Below is a small trained network, with its code and all its weights. Each question gives an input and a target symbol and asks what happens when units are switched off, that is, made to give their printed mean instead of their output.

import numpy as np


def w(rows, s, z=0):
    codes = np.array(rows[::2]) - 128.0
    scale = np.full(codes.shape[1], s)
    scale[-1] = z or s
    return codes * scale


def f(y):
    return y / 2 * (1 + np.tanh(0.7978845608 * (y + 0.044715 * y**3)))


def softmax(a):
    e = np.exp(a - a.max(-1, keepdims=True))
    return e / e.sum(-1, keepdims=True)


def log_softmax(a):
    a = a - a.max(-1, keepdims=True)
    return a - np.log(np.exp(a).sum(-1, keepdims=True))


def net(x, mask):
    ids = ['ΓΣΦΨαδεζηθμξτω'.index(c) for c in x.split()]
    T = len(ids)
    res = E[ids] + P[:T]
    u = 0
    for l in range(2):
        r = res
        for j in range(2):
            rows = slice(4 * j, 4 * j + 4)
            q, k, v = (r @ M[l][rows].T for M in (Q, K, V))
            z = softmax(np.where(np.tri(T) > 0, q @ k.T / 4**0.5, -1e9)) @ v
            o = O[l][rows]
            res = res + np.where(mask[u + j], z, o[:, -1]) @ o[:, :-1]
        u += 2
        y = f(res @ A[l][:, :-1].T + A[l][:, -1])
        res = res + np.where(mask[u : u + 12], y, B[l][:, -1]) @ B[l][:, :-1]
        u += 12
    return log_softmax(res[-1] @ U[:, :-1].T + U[:, -1])


Q, K, V, O, A, B = {}, {}, {}, {}, {}, {}
E = w([
[112,108,158,76,26,157],'Γ',
[82,153,165,32,61,145],'Σ',
[146,135,188,175,141,114],'Φ',
[114,145,220,170,126,137],'Ψ',
[52,137,105,72,164,25],'α',
[117,148,61,7,71,120],'δ',
[237,140,108,170,139,178],'ε',
[87,158,221,117,101,133],'ζ',
[141,141,165,116,111,117],'η',
[139,80,147,143,110,128],'θ',
[135,150,163,117,114,120],'μ',
[135,77,126,110,57,149],'ξ',
[129,171,146,78,105,136],'τ',
[151,172,176,134,133,128],'ω',
],0.014)
P = w([
[106,84,157,163,128,126],'0',
[160,157,165,105,135,61],'1',
[90,179,110,222,86,113],'2',
[134,174,134,135,203,201],'3',
[146,140,180,102,107,49],'4',
[103,166,113,189,58,124],'5',
[103,28,134,131,219,157],'6',
[162,150,180,68,89,63],'7',
[118,156,128,168,46,130],'8',
[82,208,176,139,151,250],'9',
],0.017)
Q[0] = w([
[97,89,109,158,185,87],'0.h0',
[194,45,26,150,51,138],'0.h0',
[90,135,131,168,127,198],'0.h0',
[122,104,176,125,139,179],'0.h0',
[137,151,22,173,96,107],'0.h1',
[80,169,143,185,47,104],'0.h1',
[169,140,115,136,35,117],'0.h1',
[116,2,114,149,113,65],'0.h1',
],0.0094)
K[0] = w([
[68,149,146,166,192,93],'0.h0',
[170,137,144,152,89,80],'0.h0',
[127,153,206,148,123,161],'0.h0',
[126,133,141,142,113,155],'0.h0',
[131,151,151,142,57,77],'0.h1',
[120,134,102,142,108,89],'0.h1',
[169,142,127,144,134,75],'0.h1',
[136,250,123,125,125,132],'0.h1',
],0.014)
V[0] = w([
[155,172,5,163,47,154],'0.h0',
[68,189,155,133,104,129],'0.h0',
[97,111,124,1,163,67],'0.h0',
[124,90,127,97,73,94],'0.h0',
[223,56,192,202,121,60],'0.h1',
[186,90,131,127,166,142],'0.h1',
[89,100,123,121,189,154],'0.h1',
[186,184,85,192,217,108],'0.h1',
],0.0068)
O[0] = w([
[156,133,53,161,119,112,3],'0.h0',
[115,143,152,134,187,123,219],'0.h0',
[92,164,131,83,129,46,191],'0.h0',
[59,130,74,137,115,91,128],'0.h0',
[131,111,131,73,78,175,156],'0.h1',
[166,117,121,129,116,103,89],'0.h1',
[137,126,132,123,182,94,150],'0.h1',
[254,162,185,104,124,120,88],'0.h1',
],0.0077,0.0042)
A[0] = w([
[131,142,96,179,175,154,233],'0.n0',
[151,181,157,193,52,108,177],'0.n1',
[118,198,201,115,169,126,166],'0.n2',
[72,142,84,169,254,190,132],'0.n3',
[110,207,128,75,177,47,49],'0.n4',
[161,79,60,162,173,180,118],'0.n5',
[94,158,120,184,52,183,87],'0.n6',
[145,174,21,72,182,183,117],'0.n7',
[107,229,129,97,88,90,61],'0.n8',
[123,200,119,118,25,134,171],'0.n9',
[82,194,145,157,114,115,255],'0.n10',
[144,10,109,99,151,119,166],'0.n11',
],0.0089,0.005)
B[0] = w([
[102,187,134,113,46,137,155],'0.n0',
[113,95,1,158,60,91,184],'0.n1',
[146,73,97,69,109,189,235],'0.n2',
[39,216,147,109,85,58,180],'0.n3',
[169,49,118,170,103,193,218],'0.n4',
[86,18,126,77,141,118,134],'0.n5',
[90,122,102,135,189,121,168],'0.n6',
[122,84,113,77,130,134,134],'0.n7',
[176,86,142,188,118,195,197],'0.n8',
[114,145,136,191,105,89,197],'0.n9',
[142,122,40,139,77,142,244],'0.n10',
[112,65,121,117,204,53,142],'0.n11',
],0.0083,0.011)
Q[1] = w([
[174,127,174,136,122,90],'1.h0',
[4,112,151,127,2,35],'1.h0',
[100,132,118,59,160,148],'1.h0',
[60,119,175,176,130,124],'1.h0',
[78,171,113,87,79,158],'1.h1',
[160,180,97,38,87,245],'1.h1',
[149,83,162,206,90,129],'1.h1',
[27,94,169,133,246,195],'1.h1',
],0.0068)
K[1] = w([
[121,180,143,113,126,110],'1.h0',
[143,106,227,93,51,40],'1.h0',
[60,99,125,207,146,143],'1.h0',
[112,73,179,86,168,165],'1.h0',
[61,55,130,139,168,1],'1.h1',
[131,65,231,177,205,66],'1.h1',
[159,89,60,140,42,68],'1.h1',
[62,107,95,82,191,213],'1.h1',
],0.0061)
V[1] = w([
[128,172,60,90,204,110],'1.h0',
[102,143,156,131,160,131],'1.h0',
[145,149,41,172,108,177],'1.h0',
[147,125,149,49,155,163],'1.h0',
[162,183,210,167,124,138],'1.h1',
[139,160,164,196,159,124],'1.h1',
[165,178,87,2,77,119],'1.h1',
[190,98,82,135,148,18],'1.h1',
],0.0084)
O[1] = w([
[167,133,89,116,108,99,6],'1.h0',
[147,152,137,89,155,142,64],'1.h0',
[170,145,188,182,152,125,179],'1.h0',
[189,152,19,86,133,98,80],'1.h0',
[102,143,92,160,165,225,1],'1.h1',
[68,128,68,159,187,134,51],'1.h1',
[172,148,188,208,13,133,99],'1.h1',
[193,89,206,160,166,2,122],'1.h1',
],0.0071,0.0091)
A[1] = w([
[71,168,206,104,139,123,93],'1.n0',
[75,167,157,140,96,113,180],'1.n1',
[88,123,138,87,250,134,93],'1.n2',
[159,195,117,177,107,106,139],'1.n3',
[99,85,168,97,137,96,133],'1.n4',
[173,82,142,155,159,211,148],'1.n5',
[122,102,209,115,121,170,254],'1.n6',
[155,100,204,62,166,90,192],'1.n7',
[124,97,127,117,100,135,135],'1.n8',
[107,147,116,108,111,202,92],'1.n9',
[172,116,178,47,182,89,98],'1.n10',
[188,116,143,160,125,137,169],'1.n11',
],0.013,0.0089)
B[1] = w([
[110,90,79,163,63,110,183],'1.n0',
[134,155,132,121,182,89,205],'1.n1',
[158,248,99,157,143,198,153],'1.n2',
[85,168,134,79,181,174,166],'1.n3',
[130,160,133,133,124,97,183],'1.n4',
[151,133,14,215,158,137,171],'1.n5',
[164,115,142,125,180,96,255],'1.n6',
[185,129,47,57,93,144,204],'1.n7',
[115,152,166,161,152,142,182],'1.n8',
[108,67,170,142,164,144,166],'1.n9',
[49,95,223,139,103,231,155],'1.n10',
[77,160,144,124,62,177,172],'1.n11',
],0.011,0.019)
U = w([
[82,191,68,149,126,120,194],'Γ',
[21,74,127,193,1,145,93],'Σ',
[168,173,86,129,187,149,34],'Φ',
[103,133,131,157,149,216,2],'Ψ',
[115,69,129,29,92,145,197],'α',
[185,166,118,113,144,51,107],'δ',
[166,89,70,132,90,161,123],'ε',
[52,61,169,115,120,216,86],'ζ',
[147,132,119,94,196,129,181],'η',
[159,219,172,107,129,216,150],'θ',
[138,119,137,111,184,133,176],'μ',
[117,152,85,73,130,175,105],'ξ',
[140,123,222,150,165,109,220],'τ',
[133,92,133,154,176,131,81],'ω',
],0.0078,0.0047)

Each question gives the input, a string of symbols that net reads in full, and the target symbol t.
The units are the heads (4 rows each of Q, K, V and O) and the neurons (one row each of A and B). Each row of codes is followed by its name. A weight is (code - 128) times the scale printed after its matrix; where a second scale follows, it is the last column's (O, A, B and U).
mask holds one flag per unit, layer by layer, with each layer's heads first. A switched-off unit (its flag False) gives its mean, the last column of its rows in O or B, instead of its output. The means were averaged over made-up inputs and are rounded, as every weight is.
A unit's drop is (log p(t) with every unit on - log p(t) with that unit switched off) / (log p(t) with every unit on - log p(t) with every unit switched off).
The circuit of an input: a set's keep is (log p(t) with only the set's units on - log p(t) with every unit switched off) / (log p(t) with every unit on - log p(t) with every unit switched off). Starting from the 12 units with the biggest drops (on a tie, the unit counted first), units are removed one at a time, each time the one whose removal leaves the highest keep (on an exact tie, the one counted first), for as long as the keep stays at least 0.8.
units of the circuit, in order: the units of the circuit, biggest drop first
k most important neurons: the k neurons with the biggest drops, biggest first
heads that matter: for each layer, one digit per head in row order, 1 if its drop is at least 0.15 and else 0, layers parted by /
input ζ α Ψ α ω ζ θ η θ α, target θ: most important neuron : (1.n2)
input ζ ζ α ε δ α α, target ε: 2 most important neurons : (1.n5, 1.n7)
input α η θ, target Γ: heads that matter : 00 / 00
input α ξ ζ Σ δ θ ζ, target Σ: units of the circuit, in order : (1.n0, 0.n3, 0.h1)
input ζ ζ ζ α α ε α ω α Γ, target α: units of the circuit, in order : (1.h1, 0.n11, 1.n7)
input δ θ η Γ, target δ: heads that matter : 10 / 01
input ζ α δ Φ μ Φ ζ, target Φ: 4 most important neurons : (1.n2, 1.n5, 1.n6, 0.n1)
input Ψ Φ ζ α α, target ε: heads that matter : 00 / 00
input η ξ ζ τ ε Φ τ α θ α, target τ: heads that matter : 10 / 00
input δ θ Ψ ω δ Ψ Σ η ξ ζ, target Σ: units of the circuit, in order : (1.n0, 0.n3)
input ζ Φ α δ ω ε α Ψ ζ ζ, target α: units of the circuit, in order : (1.n7, 1.h1, 0.n11)
input ω ω θ η δ α ζ Ψ, target ε: units of the circuit, in order : (0.n3, 0.n2, 1.n3, 1.n7)
input α α α θ, target α: 4 most important neurons : (0.n0, 1.n7, 0.n3, 1.n10)
input α θ ε, target Γ: units of the circuit, in order : (0.n4, 1.n3, 0.n1)
input θ τ ε Φ θ θ Ψ ζ δ θ, target Ψ: units of the circuit, in order : (1.n9, 0.h0, 1.n5)
input Ψ Φ θ η, target Ψ: units of the circuit, in order : (1.h1, 0.h0, 1.n9, 1.n5)
input Σ τ α Φ μ ξ, target Γ: heads that matter : 00 / 00
input θ ε Φ, target Γ: heads that matter : 00 / 00
input ε ε θ θ, target ε: units of the circuit, in order : (1.n5, 0.h0)
input ζ α ζ α, target ζ: heads that matter : 11 / 01
input ξ α ξ τ δ μ α ε ε, target Σ: 2 most important neurons : (1.n6, 0.n3)
input ξ α ζ α η θ Σ, target α: heads that matter : 00 / 11
input δ α Ψ α Φ δ Ψ α ζ τ, target Ψ: 4 most important neurons : (1.n9, 1.n2, 0.n1, 0.n10)
input ξ α θ α ζ, target ε: heads that matter : 01 / 00
input α Ψ μ ε δ Φ ζ α ε α, target ζ: heads that matter : 10 / 01
input η Φ Σ δ Γ τ ζ, target δ: heads that matter : 01 / 01
input τ α ξ τ, target τ: 2 most important neurons : (0.n3, 1.n6)
input θ Ψ Γ α, target θ: most important neuron : (1.n2)
input ε α Σ, target Γ: heads that matter : 10 / 00
input α ζ ζ ε, target α: 3 most important neurons : (0.n3, 0.n0, 1.n7)
